Rows lie near named flat spaces through zero. A row that begins with a name and a colon came from that space; any other row is followed by the name of its block's space that it lies nearest.
j170-j221: [-17  11   1   8   5   2  12 -12  -6  34  -4  -8 -17 -24  22 -12   1 -17
 -23   6 -10 -21  -9   9   4  27  -3  25 -22   2 -10  39   8]
j170-j221: [ 14  -5   2 -21 -18  -3  -5  22  14   9 -12  21   1 -23  23  10   1 -28
 -15  12  -8   5   4  10  22   6   0   1  12 -10  -2 -11 -13]
j57-j56: [  1   8   0  -1  -3   9   3  17   9   2 -12   7   8 -22   1  -6  -7 -24
  -5  -5   0   6   9   0  16   4  -4   4  13 -14  -5  -4  -9]
j170-j221: [ 25  -6   1  -9  13 -18 -10  35   5   7   7   4   2   3 -10  -2  -5  11
  13  15  -3  -1  19   8   0 -23  -3  -7   0   6   6   4 -11]
j57-j56: [-12  17  -1  -1  -1  -3  24  -3   7  50  13  19  -1  61  -4 -43 -12  25
   7  18   4  -3 -20 -44   4   5  34  34 -32 -13  26  27   9]
j832-j204: [  0  -8  16 -31  12  -7   1  28  -2  16 -41   5   6  -3  -9 -20  -7  -7
  -5   8 -15  -3  13 -19  18  -6   8  15  17 -12   8  14  -4]
j170-j221: [-12  -3  12 -12   3  -2   1   1 -14  29  -6  -7 -13  -3  12  -7   4  -2
 -13   8 -14 -20   3   0  -1  12  -2  18 -13   7   4  31  11]
j57-j56: [  2   4   3 -23 -21  -1 -19 -24 -19  -7   2  20   0  -9  59  57  28  -3
 -52  -4 -17  35 -24  35 -52  28 -12  -2  -1   1   1 -22   5]
j832-j204: [-23  -9  11  -5 -10   9   5 -17 -17   6   3 -10  -2  42 -20 -17   1  23
  18  -4   4 -19   6 -37   3  -4  10   9  -7   6  12   5  18]
j170-j221: [  4   5   8  -4   3 -12   9 -12   3   4 -21   4 -12 -31   6 -10  10  -5
 -10   4   1 -10  20  24  15   4 -14  11   3  12  -6  16 -11]
j462-j571: [ -7  21 -13  -2 -41  24 -11  -6   7   6  11  19  15   4  48  36   1 -39
 -35 -20  -8  29 -41   0 -26  45  15   6  -6 -20   6 -26   9]
j832-j204: [ -1  14  -2  12  31   7  14  13   3   3   7  10   7  -9  -5 -12  -9  12
  -6   4   6  29  -4   4  -8 -13 -11  -1   9 -26  -5   3 -10]
j57-j56: [  6 -14   2 -11  12 -13 -20  31 -22  22  32 -10   8  70 -26  -4 -12  47
  30  18  -5 -12  13 -42 -27 -33  17  -2 -24   8  19   4  14]
j57-j56: [  6  14 -18  33 -20  24   2  16  16   1  58  16   7  -6   3   7 -11 -10
  17   1  25  13  12   3  12 -11 -16 -17  -2 -18 -13 -32 -14]
j57-j56: [-11   5   5 -19 -13   9   2   5  -2  24  -6  15   4  16  22   0  -1 -11
 -20   1 -12  10 -20 -16  -5  20  14  17  -3 -17  14   4   9]
j170-j221: [ -9  13  -1   3 -44  14   1 -39   3   6  30  11 -14  15  49  29  24 -10
 -25 -19  -3  11 -44  29 -32  47   3   6 -21  13  24   2  20]
j832-j204: [  0  34  -7  25  29  19 -18  41 -19   7  35 -10  23 -16  -1  16 -15   1
  -8 -22  -2  29  21  14 -54  -8 -29  -4  -4 -17  -6   2  -2]
j832-j204: [ -8 -42   4   3  -5   4   9 -11   5  -7   3 -22 -31 -29  -1  -1   7 -16
  13  17  -2 -42  -8  10  48  -2  -9 -19   6  11 -19  10   7]
j462-j571: [  2  30  -9  20 -33   1   7 -58  13 -33 -12  11   1 -19  10   9  18 -12
  -8 -28  23   8   7  28   0  24  -6   5   1  21  -6 -22 -11]
j462-j571: [-11  -5  12 -20  -6   6   6  14  11   0 -39  -9  14  40 -34 -34 -13  -7
  22 -21  -7  -8 -12 -46  19   6  37  14  14  -5  35  13  15]
j832-j204: [-15  16 -28  54 -13  45  -7  26  -4  12  78  -9  14  -7  -3  13 -27 -19
  19  -5  21  -2  14 -21   1  -8 -18 -18 -16 -28 -34 -30   1]
j462-j571: [  6 -20  11 -12  37 -20   3  17 -12  11  -9  -7 -12  -6 -17 -16  -1  27
   7  28  -7 -14  20   1   9 -30 -11  -2   2   4  -7  22  -6]
j462-j571: [  5  -2 -11  13  30 -12   0  -4 -16   3  18   7  -1 -12   4   9  -3  27
 -10  32   6   9  14   4 -11 -27 -17  -8  -9  -9 -35 -13 -15]
j57-j56: [ 19  -8  -3  -1  -1 -16  -8   9  10  -3 -16  -7 -13 -57  13  11   5 -32
  -9   9  -7 -22  18  37  24   4 -14  -5   3  17 -21   8 -14]
j462-j571: [  1 -31  17 -19  29 -12   4  35 -10  29   3 -10 -16  12 -19 -25  -6  23
  17  31 -13 -26  13 -14  19 -28  -3   0  -2   1   8  34   5]
j57-j56: [-17 -10  -7  15 -17  33 -10  25 -12  16  51 -10   4  12   2  13 -14 -11
  13   2   2 -10   2 -26   2  -4  -7 -13  -8 -18 -10 -16  14]
j462-j571: [ -9  15  11  -6 -30  16  -5 -19 -11 -13 -12  11   4 -28  15  17  17 -16
 -16 -22   7   8  34  17  -2  14 -27   6  17   5  -6 -21  -7]
j832-j204: [  0 -37  -8  23  12   8  13  -6  14 -24  23 -20 -26 -37  -4   7   2 -10
  15  15   6 -18 -23  25  35 -12 -17 -37  11  -1 -26  -2   1]
j462-j571: [ 16 -10   9 -21   3 -31   8 -21  16 -26 -71   4  -6 -36 -14 -17  11 -12
  -2   6   1 -15  22  13  44  -4   4   6  25  19 -10   1 -21]
j462-j571: [ 11 -37   7 -19  30 -23  13  16  14   3 -24  -5 -17  -6 -12 -20  -3   6
   8  32 -12 -16 -19  -2  36 -18  12  -9  11  -3  -1  21  -3]
j57-j56: [  3  18 -15   8 -32   9  -1  -1  17  20  21  17   1   0  34  13  -2 -29
 -16  -2   0   6 -24   5  -1  30  13   9 -18  -7   3  -6   1]
j462-j571: [ 11  16   2   8 -26   5 -11 -22  12 -53 -31  -8   5 -58   2  23  18 -39
  -5 -45   9   4  26  50   4  20 -24 -11  29  25  -6 -20 -13]
j832-j204: [ 22  -1   5 -31  20 -36   3  13   4  27 -20  28  -1  21  11 -11   2  26
 -16  35 -11  14  -4  -2  -6 -13  16  17  -8  -4  13  13 -13]
j832-j204: [ -9  -8   2   6  26  -3   1   4 -24  16  32  -7  -3  40 -17  -9  -5  49
  15  19   3  -2   6 -23 -22 -28  -3  -3 -18  -2   2   9   9]
j832-j204: [  4  14   2   2  24   2 -18  32 -18   2   0 -12  15 -20  -5  10  -8  -3
  -7 -12  -9  10  26  11 -31  -8 -19   0   4  -3  -5   6  -3]
j57-j56: [ -8  54  -9  12  15  24 -22  22 -32  -2  -5  16  44 -44  19  31 -12 -16
 -44 -25   1  54  45   5 -54   2 -35  12  14 -37 -34 -36 -21]
j170-j221: [  6   0  -5   5  32  -5 -23  47 -24  17  26 -17  16  19 -21   3 -20  22
  15  10  -7  -3  26 -21 -30 -31  -4  -6 -14  -5  -6   5   2]
j170-j221: [ 28 -18  14 -14  50 -36 -10  47  -7   3 -10 -17  -2   8 -48 -26  -9  39
  35  20  -5 -18  45   2   2 -52  -8  -8   5  20  10  29 -11]
j462-j571: [  7   8  -6  11  -7 -12  14 -39  20 -20 -15   3  -9  -4   1  -7  11  -1
   0  -8  10   0 -20  20   8  14  10   2  -3  17   5   3  -4]
j170-j221: [  5 -13  13 -21 -10  -7 -14  11   3 -20 -38 -21   7  11 -28  -7   0 -12
  21 -24  -9 -20  11 -12  11   2  16  -1  16  22  23   6  10]
j462-j571: [  4  -1 -13  30  28   4   0   6   0 -13  37 -17  -1   4 -14   6  -8  19
  15  -2   6   8 -17  11 -23 -16  -8 -22  -8  -1  -6   3   4]
j170-j221: [  2  13 -12   4   8   6 -17  42 -19  40  27  13  15 -15  20  14 -19  -9
 -18  26  -6   5  31 -16 -10 -13 -13   8 -15 -27 -32 -12 -13]
j170-j221: [  8   2 -15  16  18   0   5  17  -4  19  49  24   5  18   2   1 -13  33
   5  38  15  22   6 -15  -5 -35  -8 -11 -12 -28 -21 -23 -16]
j57-j56: [  3  -3  -3   1 -14  -2   9 -10  13  10  13   9 -12   8  13  -3   5  -1
   0  10   3  -5 -17   5  11   8   7   1 -10   3   7   4   1]
j832-j204: [  0  -6  18 -25   4 -23   6 -25  -5  -4 -65  -3 -16 -46   6 -11  18 -15
 -21   4 -10 -24  26  22  27  11  -9  20  13  22 -11  23 -10]
j170-j221: [ -5 -19  16 -12  33 -16   3  13 -22  18  -3 -16  -8  29 -35 -29  -5  43
  24  20  -4 -24  26 -25   2 -33   0   6  -7  10   8  28   7]
j832-j204: [  1   0  -2  -9 -35   0   3 -12  18   2 -23  11  -3 -15  14  -2   3 -34
  -7  -1   1 -13  -1  -3  35  21  13  10   4   3  -3  -9  -6]
j57-j56: [  4 -15  -8  28 -15  15   5 -18  15 -39  23 -11 -16 -47   3  20  10 -22
  12  -8  17  -8   0  39  26  -1 -28 -34  16   9 -24 -22  -7]
[ -7  -1   5 -10 -10   9  -8   0  -6   0  -7  -7   0  -6  17  16   6 -17
 -16 -14 -14   2 -15   8 -15  21   0   2   2   1   8   5  12]  j170-j221
[  6  18  -3   1  -4  -8  -6 -16   4 -23 -32   0  12 -15  -3   5   4 -11
  -8 -21   3   8   9  11  -8  10   3   6   8  11  -3  -9  -8]  j462-j571
[  6   1   2 -10  -3   1  -3  25  -2  26  12  19   0  -8  16   2  -3  -4
 -10  20  -3   5  16   0   6  -7 -10   5  -1 -14  -5  -3 -10]  j57-j56
[  8  20  -3 -17  12 -11 -22  12 -14   9 -19   4  14 -13  35  31   3 -12
 -44  -8 -25  27 -16  21 -53  23   3  13  -7  -3   3   6   2]  j462-j571
[ -5  -8  10 -13  40 -17  16 -17  -7 -12 -38   1   0  10 -19 -21   2  33
  -5  11  -2  14 -10 -11  -3 -17   7   5  13  -7   1  10  -3]  j462-j571
[ 12  12 -12  13  12 -13   1 -18   5 -26 -18   6   7 -30  -4   6   1   0
  -7   0  12  13  14  17   2  -9  -9  -6   8   2 -25 -20 -21]  j832-j204
[ -8   4 -16  31  15  10  19 -26  13 -31   5  -5   5   3 -19  -9  -8   9
  12  -9  18  16 -28  -7   4  -5   6 -15   7 -13 -12 -16  -1]  j170-j221
[  2  23 -14  25  21  13 -18   4 -22 -30  22  -1  25 -24   1  36  -4  10
 -13 -15  10  40  22  16 -47 -17 -32 -20   9 -15 -30 -39 -13]  j170-j221
[  4   8  14 -17 -31   1 -13  13  -3  38  21   0 -18  -1  38  13  16 -20
 -16  -9 -19 -18  -1  33 -19  35  -7  17 -23  25  32  38  16]  j462-j571
[ -3  -9   9 -33 -11  -9  -2  26  -3  59  -8  13 -11   9  31  -8  -3 -16
 -23  30 -26 -21 -10 -17  13  18  19  28 -20  -7  10  31   8]  j57-j56
[ -4  -9   7  -8  -4   8  -7  15  -4   2   1 -11   1   6  -3   3  -1  -8
   5  -9  -9  -7  -3  -4  -3   4   1  -3   4   1  12   7  11]  j832-j204
[ -2   4  -3  25  55  -2  20 -14  -5 -25  10  -3  -2 -11 -21 -10   0  41
   3   5  14  30  -7  18 -19 -29 -23 -17  11 -13 -14   2 -10]  j832-j204
[  6   9   2  -9 -10   3   4   0  10  -3  -7  22   4 -11  17   6   6 -10
 -15  -2   1  23  -5  13   1   8  -4   2  13 -12   4 -12 -10]  j57-j56
[ 15  33 -13  28  10  -4 -12  -3   3 -37 -21 -10  20 -54 -17   9  -4 -20
   1 -30  15   8  45  29  -7  -5 -23  -5  14  13 -28 -18 -25]  j170-j221
[ -5  14  13 -23 -24  -1   4 -11   7   6 -49  10   2 -18  13 -10   8 -31
 -20 -17  -8  -5   9   3  17  30   7  27  12   5  12  10  -2]  j832-j204
[ -5 -13  -5   8 -20  20  10  20  17  34  39   5 -20 -14  27   0  -5 -30
  -2  18  -4 -16 -23   6  31  15  -3  -4 -11 -16  -3  12   6]  j832-j204
[ -5 -12  13  -3  26 -14   7  -4  -2 -19 -46 -34  -2   1 -51 -36  -5   8
  30 -15  -1 -32  18 -15  21 -13   9   5  12  22   7  29   6]  j170-j221
[-17  10  11 -13   8  10  15  -6  -5   6 -13  14  14  49 -15 -24  -4  28
   1  -9   2  27 -17 -37 -14  -1  18  16   7 -21  27   1   9]  j57-j56
